Below are the code and all the weights of a small trained network. Each question names an input and a target symbol and asks about switching units off, where a switched-off unit gives its printed mean instead of its output.

import numpy as np


def w(rows, s, z=0):
    codes = np.array(rows[::2]) - 128.0
    scale = np.full(codes.shape[1], s)
    scale[-1] = z or s
    return codes * scale


def norm(h):
    return h / np.sqrt((h * h).mean(-1, keepdims=True) + 1e-5)


def f(y):
    return np.maximum(y, 0)


def softmax(a):
    e = np.exp(a - a.max(-1, keepdims=True))
    return e / e.sum(-1, keepdims=True)


def log_softmax(a):
    a = a - a.max(-1, keepdims=True)
    return a - np.log(np.exp(a).sum(-1, keepdims=True))


def net(x, mask):
    ids = ['αβγεζηθλμξπτφψω'.index(c) for c in x.split()]
    T = len(ids)
    res = E[ids] + P[:T]
    u = 0
    for l in range(2):
        q, k, v = (norm(res) @ M[l].T for M in (Q, K, V))
        z = softmax(np.where(np.tri(T) > 0, q @ k.T / 3**0.5, -1e9)) @ v
        res = res + np.where(mask[u], z, O[l][:, -1]) @ O[l][:, :-1]
        u += 1
        y = f(norm(res) @ A[l][:, :-1].T + A[l][:, -1])
        res = res + np.where(mask[u : u + 12], y, B[l][:, -1]) @ B[l][:, :-1]
        u += 12
    return log_softmax(norm(res)[-1] @ U[:, :-1].T + U[:, -1])


Q, K, V, O, A, B = {}, {}, {}, {}, {}, {}
E = w([
[9,53,110,46,145,169],'α',
[170,79,112,157,226,114],'β',
[144,5,190,116,166,36],'γ',
[165,214,203,210,87,95],'ε',
[81,155,185,18,148,107],'ζ',
[94,140,234,92,148,135],'η',
[47,142,167,82,122,37],'θ',
[78,41,116,164,63,117],'λ',
[93,103,171,37,130,146],'μ',
[100,165,62,59,138,66],'ξ',
[137,162,75,193,180,84],'π',
[153,94,150,249,69,61],'τ',
[29,211,117,238,104,92],'φ',
[145,117,101,101,37,88],'ψ',
[243,89,142,96,99,118],'ω',
],0.014)
P = w([
[117,190,254,107,108,66],'0',
[106,176,226,101,120,65],'1',
[105,159,204,105,121,66],'2',
[103,148,183,109,132,72],'3',
[107,141,164,109,139,79],'4',
[101,130,142,117,145,89],'5',
[98,115,119,111,154,98],'6',
[98,112,102,110,163,99],'7',
[91,86,104,112,181,90],'8',
],0.0079)
Q[0] = w([
[122,95,168,124,105,31],'L0H1',
[114,125,100,147,70,143],'L0H1',
[170,152,84,139,103,252],'L0H1',
],0.012)
K[0] = w([
[171,63,32,88,124,149],'L0H1',
[134,145,133,121,130,106],'L0H1',
[94,136,252,113,158,73],'L0H1',
],0.014)
V[0] = w([
[135,170,150,198,203,139],'L0H1',
[107,98,81,114,46,149],'L0H1',
[254,139,121,51,84,125],'L0H1',
],0.0059)
O[0] = w([
[88,82,140,119,154,53,1],'L0H1',
[84,156,152,123,2,152,166],'L0H1',
[146,153,144,71,111,196,99],'L0H1',
],0.0097,0.0025)
A[0] = w([
[198,149,110,96,93,208,29],'L0N1',
[140,102,208,80,181,146,3],'L0N2',
[69,73,86,204,105,139,123],'L0N3',
[135,118,66,96,55,129,81],'L0N4',
[151,151,222,170,208,216,218],'L0N5',
[188,113,164,51,54,156,126],'L0N6',
[99,63,94,23,103,99,160],'L0N7',
[111,32,136,175,106,42,25],'L0N8',
[203,15,27,194,251,128,138],'L0N9',
[82,146,164,195,186,133,10],'L0N10',
[53,149,172,1,176,192,150],'L0N11',
[137,80,215,138,64,136,166],'L0N12',
],0.0062,0.0028)
B[0] = w([
[108,129,154,206,238,142,151],'L0N1',
[129,216,177,129,139,54,167],'L0N2',
[137,72,60,71,163,182,197],'L0N3',
[164,185,91,135,187,123,156],'L0N4',
[131,92,169,234,128,86,192],'L0N5',
[96,191,191,141,151,150,192],'L0N6',
[172,147,121,104,35,168,191],'L0N7',
[119,167,91,68,31,89,232],'L0N8',
[148,149,126,233,103,126,179],'L0N9',
[139,97,162,142,152,175,154],'L0N10',
[116,32,139,93,102,60,236],'L0N11',
[106,83,100,111,3,121,254],'L0N12',
],0.0062,0.005)
Q[1] = w([
[83,107,106,99,116,56],'L1H1',
[203,144,161,65,159,240],'L1H1',
[134,103,189,166,1,110],'L1H1',
],0.0091)
K[1] = w([
[132,109,35,138,120,100],'L1H1',
[179,133,228,119,106,117],'L1H1',
[136,175,56,110,177,249],'L1H1',
],0.012)
V[1] = w([
[223,200,36,121,114,105],'L1H1',
[3,235,129,118,172,126],'L1H1',
[121,77,200,5,88,37],'L1H1',
],0.0059)
O[1] = w([
[246,244,203,99,84,2,112],'L1H1',
[18,243,127,2,144,129,129],'L1H1',
[199,119,31,110,173,175,253],'L1H1',
],0.0084,0.0051)
A[1] = w([
[255,122,181,180,140,171,82],'L1N1',
[140,167,125,99,47,199,153],'L1N2',
[91,140,121,196,194,159,136],'L1N3',
[87,149,174,101,115,121,115],'L1N4',
[132,99,137,79,119,143,51],'L1N5',
[132,202,78,111,122,84,83],'L1N6',
[94,114,75,179,147,122,83],'L1N7',
[109,150,119,118,80,188,103],'L1N8',
[108,217,73,124,163,189,152],'L1N9',
[144,159,174,121,124,75,3],'L1N10',
[55,132,145,199,98,116,142],'L1N11',
[138,169,83,176,171,142,168],'L1N12',
],0.0094,0.0041)
B[1] = w([
[135,47,116,2,124,185,193],'L1N1',
[153,152,101,207,171,175,254],'L1N2',
[143,237,173,202,141,165,163],'L1N3',
[190,129,82,160,111,168,200],'L1N4',
[94,168,155,149,72,170,147],'L1N5',
[131,78,80,171,65,124,182],'L1N6',
[88,88,153,105,149,48,168],'L1N7',
[125,174,99,147,221,117,184],'L1N8',
[221,182,154,106,218,61,163],'L1N9',
[168,197,148,150,118,151,150],'L1N10',
[63,137,147,123,61,157,244],'L1N11',
[138,166,130,222,134,90,155],'L1N12',
],0.0076,0.0047)
U = w([
[59,76,24,175,134,192,57],'α',
[147,114,132,206,185,50,84],'β',
[221,66,118,118,162,163,26],'γ',
[108,112,254,156,140,148,99],'ε',
[133,140,127,64,162,138,120],'ζ',
[119,74,161,189,226,148,174],'η',
[130,150,30,95,193,82,173],'θ',
[121,80,96,209,21,142,96],'λ',
[95,70,91,111,160,185,106],'μ',
[251,209,86,110,119,91,90],'ξ',
[79,208,127,178,138,32,10],'π',
[178,65,112,161,79,63,254],'τ',
[8,216,79,97,103,77,137],'φ',
[180,220,137,174,86,206,183],'ψ',
[202,80,153,94,120,226,166],'ω',
],0.0097,0.0034)

Each question gives the input, a string of symbols that net reads in full, and the target symbol t.
The units are the heads (3 rows each of Q, K, V and O) and the neurons (one row each of A and B). Each row of codes is followed by its name. A weight is (code - 128) times the scale printed after its matrix; where a second scale follows, it is the last column's (O, A, B and U).
mask holds one flag per unit, layer by layer, with each layer's heads first. A switched-off unit (its flag False) gives its mean, the last column of its rows in O or B, instead of its output. The means were averaged over made-up inputs and are rounded, as every weight is.
A unit's drop is (log p(t) with every unit on - log p(t) with that unit switched off) / (log p(t) with every unit on - log p(t) with every unit switched off).
The circuit of an input: a set's keep is (log p(t) with only the set's units on - log p(t) with every unit switched off) / (log p(t) with every unit on - log p(t) with every unit switched off). Starting from the 12 units with the biggest drops (on a tie, the unit counted first), units are removed one at a time, each time the one whose removal leaves the highest keep (on an exact tie, the one counted first), for as long as the keep stays at least 0.8.
units of the circuit, in order: the units of the circuit, biggest drop first
unit that matters most: the unit with the biggest drop
top k neurons: the k neurons with the biggest drops, biggest first
top k neurons in layer l: the k neurons of layer l with the biggest drops, biggest first
drop of u: that unit's drop, to one decimal
input φ λ ψ ψ λ, target ψ: unit that matters most -> L0H1
input τ ω τ ε ξ θ, target ξ: units of the circuit, in order -> [L1H1 L0N7]
input β τ ω π ζ ω θ ζ, target ω: units of the circuit, in order -> [L0H1 L1H1]
input φ τ θ τ λ ξ ζ, target ξ: units of the circuit, in order -> [L1H1 L0N7 L1N11]
input η ε θ, target θ: units of the circuit, in order -> [L1H1 L0H1]
input η τ ψ λ β ξ, target ξ: top 3 neurons in layer 0 -> [L0N7 L0N3 L0N12]
input τ ζ λ θ τ ε, target λ: top 2 neurons in layer 1 -> [L1N1 L1N11]
input τ θ λ γ φ η ψ μ, target ψ: units of the circuit, in order -> [L0H1 L1N2]
input ζ τ η η η π, target π: top 2 neurons in layer 0 -> [L0N9 L0N11]
input φ ξ θ η ψ φ μ θ β, target β: top 2 neurons -> [L0N9 L1N7]
input θ η λ μ, target λ: top 3 neurons in layer 0 -> [L0N11 L0N3 L0N12]
input θ β γ λ π ω η ζ, target ω: top 4 neurons -> [L0N11 L0N7 L1N4 L0N8]
input ω λ η τ τ φ φ μ, target φ: top 2 neurons in layer 0 -> [L0N11 L0N3]
input ψ τ μ λ ζ ψ τ η, target ψ: top neuron -> [L1N4]
input γ β η λ ε ω ξ τ ψ, target ψ: top 2 neurons -> [L0N6 L1N2]
input ζ μ η, target η: drop of L1H1 -> 0.7
input μ ψ τ τ θ τ θ ξ, target ξ: drop of L1N9 -> 0.2
input γ ξ η η λ μ ψ τ, target ψ: drop of L0H1 -> 1.2
input ω ζ τ, target ω: top 2 neurons -> [L0N11 L1N1]
input γ η λ τ θ η λ μ η, target λ: units of the circuit, in order -> [L0H1]
